Here is a tiny trained network, its code and every weight. The questions are about switching its units off for an input and a class, where a switched-off unit gives its printed mean instead of its output.

import numpy as np


def w(rows, s, z=0):
    codes = np.array(rows[::2]) - 128.0
    scale = np.full(codes.shape[1], s)
    scale[-1] = z or s
    return codes * scale


def f(y):
    return np.maximum(y, 0)


def log_softmax(a):
    a = a - a.max(-1, keepdims=True)
    return a - np.log(np.exp(a).sum(-1, keepdims=True))


def net(x, mask):
    res = np.array(x, float).reshape(1, 7) / 4 @ E
    y = f(res @ A[0][:, :-1].T + A[0][:, -1])
    res = res + np.where(mask, y, B[0][:, -1]) @ B[0][:, :-1]
    return log_softmax(res[-1] @ U[:, :-1].T + U[:, -1])


A, B = {}, {}
E = w([
[126,154,135,89,99,71,59,55,99,117],'x0',
[100,56,157,204,109,126,111,121,148,107],'x1',
[130,155,129,105,136,89,153,172,149,135],'x2',
[95,182,101,104,99,105,115,177,121,157],'x3',
[148,77,178,86,125,69,122,113,153,228],'x4',
[109,128,122,71,131,198,156,187,214,97],'x5',
[136,78,2,108,91,131,139,88,135,220],'x6',
],0.0084)
A[0] = w([
[95,133,99,158,91,89,94,177,135,140,113],'N0',
[112,78,162,105,116,81,105,85,137,154,130],'N1',
[135,101,189,143,145,115,164,128,172,82,41],'N2',
[123,105,84,135,138,124,133,104,143,134,68],'N3',
[117,65,175,117,101,60,72,62,134,187,145],'N4',
[133,109,120,174,132,152,124,98,107,116,43],'N5',
[138,208,115,181,138,18,117,85,49,100,123],'N6',
[130,116,115,124,134,103,164,148,126,145,6],'N7',
[151,163,124,144,147,159,145,129,96,116,10],'N8',
[114,104,93,143,107,125,144,114,132,127,142],'N9',
[180,124,173,86,177,185,191,57,94,115,132],'N10',
[118,119,236,234,134,146,116,140,110,49,138],'N11',
[149,97,182,118,153,127,169,149,162,95,36],'N12',
[109,139,122,111,116,160,143,149,123,106,55],'N13',
[133,132,133,136,120,123,125,128,120,122,60],'N14',
[143,137,124,140,133,106,124,100,109,128,91],'N15',
[105,148,104,121,112,96,97,107,108,116,65],'N16',
[141,152,129,67,135,115,152,155,150,142,39],'N17',
[129,145,134,125,117,140,107,110,127,87,104],'N18',
[134,116,71,107,126,121,132,102,123,149,2],'N19',
[135,113,69,134,120,124,101,115,150,133,134],'N20',
[112,184,113,52,117,152,93,94,140,2,144],'N21',
[144,137,125,109,158,118,152,122,123,123,97],'N22',
[124,84,14,143,120,154,128,82,132,134,100],'N23',
[109,150,141,80,133,110,125,175,150,156,111],'N24',
[138,181,139,72,125,116,133,156,148,133,109],'N25',
],0.016,0.0045)
B[0] = w([
[111,153,130,134,144,157,119,112,130,163,160],'N0',
[143,126,165,153,138,96,128,115,137,167,194],'N1',
[151,89,147,111,122,79,128,132,117,82,174],'N2',
[83,132,122,159,114,108,110,128,111,105,153],'N3',
[151,133,166,167,128,57,110,118,126,198,237],'N4',
[109,170,118,144,144,152,139,130,125,144,152],'N5',
[178,108,161,92,116,117,110,4,146,99,236],'N6',
[128,152,131,107,121,143,113,138,125,129,139],'N7',
[120,141,125,150,119,133,118,96,140,163,143],'N8',
[155,125,108,161,117,169,120,124,103,147,159],'N9',
[119,164,118,121,124,146,116,65,121,158,171],'N10',
[135,160,122,183,129,154,130,172,133,27,252],'N11',
[182,66,135,112,117,115,129,108,138,112,167],'N12',
[147,140,153,117,126,101,119,137,103,130,146],'N13',
[142,140,133,139,128,139,144,140,127,148,132],'N14',
[133,108,136,101,131,135,121,105,143,129,153],'N15',
[152,141,142,124,137,127,139,88,131,120,160],'N16',
[123,180,124,104,131,147,122,142,130,137,164],'N17',
[144,172,110,120,130,130,143,129,119,135,156],'N18',
[115,97,150,171,125,123,137,139,135,86,162],'N19',
[142,126,116,156,138,152,150,116,89,122,168],'N20',
[132,243,153,90,137,150,100,140,139,124,211],'N21',
[129,130,147,141,126,152,90,138,111,148,139],'N22',
[92,113,86,215,129,153,146,116,134,116,201],'N23',
[158,160,122,91,138,178,115,144,112,144,172],'N24',
[79,172,113,112,130,133,133,132,146,144,173],'N25',
],0.028,0.017)
U = w([
[174,1,126,90,111,119,153,161,145,83,51],'0',
[22,94,134,78,123,88,144,141,158,122,28],'1',
[196,120,185,136,136,103,92,136,153,102,136],'2',
[137,175,108,152,136,201,106,111,130,82,165],'3',
[83,176,102,23,161,184,103,195,133,173,173],'4',
[156,125,160,111,146,106,81,38,128,208,253],'5',
[97,58,80,192,129,135,150,137,92,175,33],'6',
[20,80,94,77,161,38,134,157,143,119,2],'7',
],0.0066,0.0027)

Each question gives the input, the list of numbers given to net, and the class t.
The units are the neurons (one row each of A and B). Each row of codes is followed by its name. A weight is (code - 128) times the scale printed after its matrix; where a second scale follows, it is the last column's (A, B and U).
mask holds one flag per neuron, in row order. A switched-off neuron (its flag False) gives its mean, the last column of its row in B, instead of its output. The means were averaged over made-up inputs and are rounded, as every weight is.
A unit's drop is (log p(t) with every unit on - log p(t) with that unit switched off) / (log p(t) with every unit on - log p(t) with every unit switched off).
The circuit of an input: a set's keep is (log p(t) with only the set's units on - log p(t) with every unit switched off) / (log p(t) with every unit on - log p(t) with every unit switched off). Starting from the 12 units with the biggest drops (on a tie, the unit counted first), units are removed one at a time, each time the one whose removal leaves the highest keep (on an exact tie, the one counted first), for as long as the keep stays at least 0.8.
circuit, biggest first: the units of the circuit, biggest drop first
top k neurons: the k neurons with the biggest drops, biggest first
drop of u: that unit's drop, to one decimal
input [-3,-8,-8,5,-7,-2,-1], class 5: circuit, biggest first : [N11]
input [3,-5,-5,0,-8,6,-5], class 4: circuit, biggest first : [N21; N6]
input [-8,6,4,-6,7,-4,6], class 6: circuit, biggest first : [N6; N21]
input [-6,-2,7,1,2,-4,7], class 6: top 2 neurons : [N21; N11]
input [-8,-6,-4,3,-8,-8,0], class 5: top 3 neurons : [N6; N11; N8]
input [-5,5,7,2,-6,-3,5], class 6: top 2 neurons : [N21; N11]
input [-3,7,-6,-3,2,4,-6], class 0: top 4 neurons : [N2; N12; N21; N4]
input [-3,4,4,7,-5,8,8], class 6: circuit, biggest first : [N11; N23]
input [3,0,5,-1,1,6,3], class 4: top 2 neurons : [N11; N6]
input [-5,7,5,-7,-3,7,-8], class 2: top 3 neurons : [N2; N12; N11]
input [-1,-5,-1,-8,3,-4,7], class 6: top 2 neurons : [N23; N6]
input [7,5,-5,-6,3,2,8], class 6: top 2 neurons : [N23; N6]
input [-7,-3,7,3,4,-6,4], class 4: top 3 neurons : [N6; N11; N4]
input [1,-2,-4,5,-1,-4,-3], class 5: circuit, biggest first : [N6]
input [0,3,4,-4,2,5,3], class 6: drop of N6 : 0.5
input [-6,0,3,6,4,4,-6], class 4: drop of N24 : 0.1
input [-6,2,0,-7,1,8,8], class 6: drop of N25 : 0.0
